Here is a tiny trained network, its code and every weight. The questions are about switching its units off for an input and a target symbol, where a switched-off unit gives its printed mean instead of its output.

import numpy as np


def w(rows, s, z=0):
    codes = np.array(rows[::2]) - 128.0
    scale = np.full(codes.shape[1], s)
    scale[-1] = z or s
    return codes * scale


def f(y):
    return y / 2 * (1 + np.tanh(0.7978845608 * (y + 0.044715 * y**3)))


def softmax(a):
    e = np.exp(a - a.max(-1, keepdims=True))
    return e / e.sum(-1, keepdims=True)


def log_softmax(a):
    a = a - a.max(-1, keepdims=True)
    return a - np.log(np.exp(a).sum(-1, keepdims=True))


def net(x, mask):
    ids = ['ΓΔΞΣΦΩαβεζηλμτψ'.index(c) for c in x.split()]
    T = len(ids)
    res = E[ids] + P[:T]
    u = 0
    for l in range(2):
        q, k, v = (res @ M[l].T for M in (Q, K, V))
        z = softmax(np.where(np.tri(T) > 0, q @ k.T / 4**0.5, -1e9)) @ v
        res = res + np.where(mask[u], z, O[l][:, -1]) @ O[l][:, :-1]
        u += 1
        y = f(res @ A[l][:, :-1].T + A[l][:, -1])
        res = res + np.where(mask[u : u + 12], y, B[l][:, -1]) @ B[l][:, :-1]
        u += 12
    return log_softmax(res[-1] @ U[:, :-1].T + U[:, -1])


Q, K, V, O, A, B = {}, {}, {}, {}, {}, {}
E = w([
[136,154,41,165,86],'Γ',
[124,63,92,190,110],'Δ',
[52,104,155,140,139],'Ξ',
[152,93,37,111,148],'Σ',
[61,158,119,151,206],'Φ',
[155,163,217,132,203],'Ω',
[73,114,162,116,209],'α',
[164,142,109,49,169],'β',
[205,132,190,173,149],'ε',
[206,134,168,116,61],'ζ',
[64,142,176,251,170],'η',
[86,106,92,46,135],'λ',
[214,15,188,69,115],'μ',
[195,172,165,153,157],'τ',
[120,167,221,63,101],'ψ',
],0.017)
P = w([
[69,83,141,22,182],'0',
[66,65,153,2,175],'1',
[72,65,138,40,175],'2',
[90,52,130,68,166],'3',
[94,49,119,76,161],'4',
[121,51,115,109,160],'5',
[128,49,105,125,158],'6',
[147,48,101,132,156],'7',
[143,50,96,149,167],'8',
[154,44,95,159,157],'9',
[168,49,89,160,159],'10',
[161,52,75,170,165],'11',
],0.0029)
Q[0] = w([
[96,169,142,81,237],'L0H1',
[128,190,84,123,213],'L0H1',
[99,248,78,123,12],'L0H1',
[132,111,177,193,82],'L0H1',
],0.015)
K[0] = w([
[132,87,179,89,121],'L0H1',
[147,115,161,78,169],'L0H1',
[111,255,89,115,119],'L0H1',
[111,132,149,160,119],'L0H1',
],0.023)
V[0] = w([
[134,28,254,144,88],'L0H1',
[208,19,105,44,144],'L0H1',
[146,131,48,109,157],'L0H1',
[90,89,125,96,164],'L0H1',
],0.004)
O[0] = w([
[185,106,166,35,10,238],'L0H1',
[153,132,253,123,25,252],'L0H1',
[105,139,147,149,155,115],'L0H1',
[99,111,155,142,86,176],'L0H1',
],0.0047,0.0039)
A[0] = w([
[154,184,172,135,226,117],'L0N1',
[81,156,174,192,10,40],'L0N2',
[80,143,80,43,141,76],'L0N3',
[173,172,66,232,22,136],'L0N4',
[170,189,36,224,181,75],'L0N5',
[198,54,152,156,163,57],'L0N6',
[83,152,148,173,105,67],'L0N7',
[158,142,178,62,177,77],'L0N8',
[125,155,116,113,168,111],'L0N9',
[141,251,200,107,118,24],'L0N10',
[148,90,65,7,132,3],'L0N11',
[130,255,149,59,67,89],'L0N12',
],0.0091,0.0032)
B[0] = w([
[196,186,63,146,219,242],'L0N1',
[93,239,138,161,155,160],'L0N2',
[28,160,117,150,172,160],'L0N3',
[66,130,92,25,147,199],'L0N4',
[121,134,206,44,25,183],'L0N5',
[41,148,168,196,115,225],'L0N6',
[115,207,106,154,103,123],'L0N7',
[152,231,182,52,141,253],'L0N8',
[123,185,119,108,133,131],'L0N9',
[121,56,28,128,149,183],'L0N10',
[85,247,114,217,63,203],'L0N11',
[144,86,38,166,103,174],'L0N12',
],0.011,0.0025)
Q[1] = w([
[72,98,105,101,207],'L1H1',
[99,255,155,148,135],'L1H1',
[80,149,168,24,159],'L1H1',
[126,27,153,74,89],'L1H1',
],0.0066)
K[1] = w([
[220,111,102,199,71],'L1H1',
[87,14,55,159,167],'L1H1',
[103,79,134,204,63],'L1H1',
[96,167,255,120,69],'L1H1',
],0.0064)
V[1] = w([
[125,143,177,254,164],'L1H1',
[100,55,231,95,133],'L1H1',
[107,216,123,208,44],'L1H1',
[198,186,217,122,129],'L1H1',
],0.005)
O[1] = w([
[129,127,137,254,177,79],'L1H1',
[79,91,248,96,130,246],'L1H1',
[90,208,124,239,39,158],'L1H1',
[179,194,200,106,140,235],'L1H1',
],0.0044,0.0013)
A[1] = w([
[204,133,124,133,113,135],'L1N1',
[98,78,58,166,164,185],'L1N2',
[156,122,14,108,188,170],'L1N3',
[138,106,93,102,135,57],'L1N4',
[195,7,89,153,62,122],'L1N5',
[147,176,113,172,86,189],'L1N6',
[122,124,118,154,192,67],'L1N7',
[234,124,84,153,70,122],'L1N8',
[77,136,46,72,176,154],'L1N9',
[177,140,171,138,150,60],'L1N10',
[41,110,112,131,64,121],'L1N11',
[118,88,194,162,122,252],'L1N12',
],0.011,0.0036)
B[1] = w([
[138,107,92,170,126,156],'L1N1',
[123,146,80,156,28,173],'L1N2',
[165,77,126,87,13,236],'L1N3',
[138,116,155,140,160,124],'L1N4',
[10,213,205,97,175,173],'L1N5',
[116,154,73,150,85,185],'L1N6',
[60,153,148,165,135,179],'L1N7',
[145,114,96,118,210,164],'L1N8',
[133,131,210,175,158,255],'L1N9',
[161,180,180,160,162,173],'L1N10',
[204,59,117,161,148,239],'L1N11',
[97,120,32,92,189,240],'L1N12',
],0.014,0.0054)
U = w([
[148,105,93,143,68,245],'Γ',
[120,185,88,161,140,135],'Δ',
[153,50,164,116,142,39],'Ξ',
[164,166,63,73,119,98],'Σ',
[109,135,192,150,79,177],'Φ',
[51,84,131,103,107,66],'Ω',
[123,51,73,104,177,192],'α',
[130,161,99,2,163,254],'β',
[194,164,170,130,123,29],'ε',
[147,107,132,29,73,182],'ζ',
[146,79,140,223,149,12],'η',
[117,124,184,117,180,129],'λ',
[206,124,95,96,151,169],'μ',
[168,132,113,158,210,16],'τ',
[154,230,131,68,68,45],'ψ',
],0.0089,0.0036)

Each question gives the input, a string of symbols that net reads in full, and the target symbol t.
The units are the heads (4 rows each of Q, K, V and O) and the neurons (one row each of A and B). Each row of codes is followed by its name. A weight is (code - 128) times the scale printed after its matrix; where a second scale follows, it is the last column's (O, A, B and U).
mask holds one flag per unit, layer by layer, with each layer's heads first. A switched-off unit (its flag False) gives its mean, the last column of its rows in O or B, instead of its output. The means were averaged over made-up inputs and are rounded, as every weight is.
A unit's drop is (log p(t) with every unit on - log p(t) with that unit switched off) / (log p(t) with every unit on - log p(t) with every unit switched off).
The circuit of an input: a set's keep is (log p(t) with only the set's units on - log p(t) with every unit switched off) / (log p(t) with every unit on - log p(t) with every unit switched off). Starting from the 12 units with the biggest drops (on a tie, the unit counted first), units are removed one at a time, each time the one whose removal leaves the highest keep (on an exact tie, the one counted first), for as long as the keep stays at least 0.8.
circuit, biggest first: the units of the circuit, biggest drop first
most important unit: the unit with the biggest drop
top k neurons: the k neurons with the biggest drops, biggest first
k most important neurons of layer l: the k neurons of layer l with the biggest drops, biggest first
drop when u is switched off: that unit's drop, to one decimal
input Φ ψ α Σ, target Γ: circuit, biggest first => [L1N2 L0N8 L1N3]
input λ Φ Δ, target Ω: circuit, biggest first => [L1N5 L0N8 L0N1]
input Σ Φ η Δ, target Ω: top 4 neurons => [L1N5 L0N8 L0N11 L1N2]
input α ε μ, target β: circuit, biggest first => [L0N8 L1N9 L1N3]
input μ μ μ, target ψ: circuit, biggest first => [L0N8 L0N11 L0H1]
input τ Ω μ Φ Ω, target μ: 4 most important neurons of layer 0 => [L0N10 L0N8 L0N12 L0N1]
input Φ Φ Σ ζ Γ β Φ ψ, target ζ: circuit, biggest first => [L1N3 L0N10 L0N12 L0N6]
input Ω λ β, target ψ: circuit, biggest first => [L0N11 L0N8]
input Δ μ Φ λ, target Γ: most important unit => L0N11
input ε β α Ξ Φ ε μ Φ Φ Φ Φ β, target Σ: top 4 neurons => [L0N11 L0N12 L0N8 L1N8]
input α λ Ξ Ω, target ε: circuit, biggest first => [L0N1 L1N10 L0N8 L1N12]
input Δ Ξ Φ ψ, target ζ: circuit, biggest first => [L0N12 L1N3 L0N10 L0N6]
input α Φ Δ Φ λ, target η: circuit, biggest first => [L1N11 L0N3 L1N9 L0N11]
input μ η Φ Ω Γ, target ζ: top 3 neurons => [L0N5 L0N4 L0N6]
input α Ξ Σ Φ, target Φ: top 2 neurons => [L1N9 L1N12]
input τ ψ Γ Σ ε Δ Σ Ξ, target α: top 2 neurons => [L0N1 L1N12]
input Φ Φ β η, target Δ: most important neuron of layer 0 => [L0N1]
input ψ α Δ η Σ λ ψ Ω Φ μ β, target Σ: 3 most important neurons of layer 1 => [L1N8 L1N6 L1N9]
input Ω Δ α, target λ: top 2 neurons => [L1N9 L0N10]
input Ξ λ Φ, target Φ: top neuron => [L0N1]
input Γ η Ω Δ λ Δ Ξ Δ ψ τ, target μ: 2 most important neurons of layer 1 => [L1N8 L1N5]
input ζ α τ Δ Ω ζ Ξ η Φ λ β, target ψ: top 2 neurons => [L0N11 L1N11]
input α μ ε ε λ λ Δ, target α: 3 most important neurons of layer 1 => [L1N12 L1N11 L1N9]
input λ Δ η ζ, target β: top 3 neurons => [L1N5 L1N8 L1N9]
input β Ξ Φ Σ α Ω Σ α Γ, target Ξ: top 4 neurons => [L0N4 L1N11 L0N5 L1N9]
input Σ Σ α Φ α Ω, target ε: top 3 neurons => [L0N1 L1N3 L1N10]
input Φ Φ τ Ξ Φ ψ ζ ε, target τ: most important unit => L1N3
input λ λ η, target Δ: 2 most important neurons of layer 0 => [L0N11 L0N1]
input η Φ ψ Φ τ Γ, target Ξ: drop when L0N4 is switched off => 0.6
input β Ω Σ, target Γ: drop when L1N12 is switched off => 0.1
